Below is a small trained network, with its code and all its weights. Each question gives an input and a class and asks what happens when units are switched off, that is, made to give their printed mean instead of their output.

import numpy as np


def w(rows, s, z=0):
    codes = np.array(rows[::2]) - 128.0
    scale = np.full(codes.shape[1], s)
    scale[-1] = z or s
    return codes * scale


def norm(h):
    return h / np.sqrt((h * h).mean(-1, keepdims=True) + 1e-5)


def f(y):
    return np.maximum(y, 0)


def log_softmax(a):
    a = a - a.max(-1, keepdims=True)
    return a - np.log(np.exp(a).sum(-1, keepdims=True))


def net(x, mask):
    res = np.array(x, float).reshape(1, 6) / 4 @ E
    u = 0
    for l in range(3):
        y = f(norm(res) @ A[l][:, :-1].T + A[l][:, -1])
        res = res + np.where(mask[u : u + 3], y, B[l][:, -1]) @ B[l][:, :-1]
        u += 3
    return log_softmax(norm(res)[-1] @ U[:, :-1].T + U[:, -1])


A, B = {}, {}
E = w([
[81,83,156,71,183,141,126,105,82],'x0',
[67,155,130,194,97,254,94,98,202],'x1',
[212,100,232,193,215,62,134,109,147],'x2',
[125,163,166,157,120,97,89,138,116],'x3',
[130,179,84,120,116,64,102,181,226],'x4',
[204,202,64,68,126,172,27,95,116],'x5',
],0.0081)
A[0] = w([
[43,124,74,2,92,176,212,179,155,253],'0.n0',
[124,102,40,120,190,124,92,240,108,32],'0.n1',
[180,96,66,161,149,140,211,101,160,36],'0.n2',
],0.0063,0.0021)
B[0] = w([
[187,210,106,72,246,108,38,206,151,254],'0.n0',
[232,225,218,10,143,81,170,103,51,152],'0.n1',
[140,1,128,98,126,207,51,141,83,149],'0.n2',
],0.0067,0.0068)
A[1] = w([
[123,116,149,32,112,166,127,67,2,249],'1.n0',
[134,142,73,210,190,121,117,127,87,3],'1.n1',
[152,160,179,127,129,162,134,141,130,8],'1.n2',
],0.0065,0.0023)
B[1] = w([
[220,203,109,115,129,205,1,179,149,255],'1.n0',
[77,162,141,12,92,127,177,153,217,133],'1.n1',
[102,129,75,57,52,165,146,201,171,135],'1.n2',
],0.0099,0.0055)
A[2] = w([
[167,2,103,116,217,50,229,134,113,251],'2.n0',
[197,124,89,51,128,161,62,171,222,246],'2.n1',
[109,165,38,215,189,89,118,97,162,42],'2.n2',
],0.0081,0.0023)
B[2] = w([
[117,145,102,142,251,181,105,95,86,165],'2.n0',
[146,99,111,136,141,135,51,188,93,248],'2.n1',
[116,135,64,175,158,118,159,123,80,142],'2.n2',
],0.014,0.015)
U = w([
[180,64,147,134,25,121,65,127,152,13],'0',
[111,104,174,181,1,94,176,83,178,35],'1',
[122,108,138,141,104,113,160,85,167,3],'2',
[104,40,38,118,72,95,166,125,215,2],'3',
[201,164,70,87,217,92,43,240,136,254],'4',
[112,87,110,52,77,71,142,62,252,2],'5',
[187,171,56,93,35,59,138,152,111,4],'6',
],0.0061,0.0023)

Each question gives the input, the list of numbers given to net, and the class t.
The units are the neurons (one row each of A and B). Each row of codes is followed by its name. A weight is (code - 128) times the scale printed after its matrix; where a second scale follows, it is the last column's (A, B and U).
mask holds one flag per neuron, layer by layer. A switched-off neuron (its flag False) gives its mean, the last column of its row in B, instead of its output. The means were averaged over made-up inputs and are rounded, as every weight is.
A unit's drop is (log p(t) with every unit on - log p(t) with that unit switched off) / (log p(t) with every unit on - log p(t) with every unit switched off).
The circuit of an input: a set's keep is (log p(t) with only the set's units on - log p(t) with every unit switched off) / (log p(t) with every unit on - log p(t) with every unit switched off). Starting from all 9 units, units are removed one at a time, each time the one whose removal leaves the highest keep (on an exact tie, the one counted first), for as long as the keep stays at least 0.8.
units of the circuit, in order: the units of the circuit, biggest drop first
top k neurons: the k neurons with the biggest drops, biggest first
top k neurons in layer l: the k neurons of layer l with the biggest drops, biggest first
drop when u is switched off: that unit's drop, to one decimal
input [-6,6,2,5,-5,-2], class 1: units of the circuit, in order	[2.n1 0.n0 1.n0]
input [2,4,3,-7,-8,-7], class 2: units of the circuit, in order	[2.n1]
input [-1,5,-4,-4,-4,-8], class 3: units of the circuit, in order	[1.n0 2.n1]
input [-2,6,3,3,-2,-7], class 1: units of the circuit, in order	[2.n1 0.n0]
input [-3,-2,-1,2,-3,-6], class 2: top 4 neurons	[2.n1 1.n0 0.n0 0.n1]
input [0,6,2,-2,2,-3], class 3: top 2 neurons	[1.n0 0.n0]
input [-2,6,3,-3,-5,-6], class 2: top 2 neurons	[2.n1 1.n0]
input [-5,5,-1,8,-8,-6], class 1: top 2 neurons in layer 2	[2.n1 2.n0]
input [0,-2,2,-2,0,-5], class 2: drop when 1.n0 is switched off	0.2
input [1,5,5,3,1,-3], class 2: drop when 0.n0 is switched off	0.5
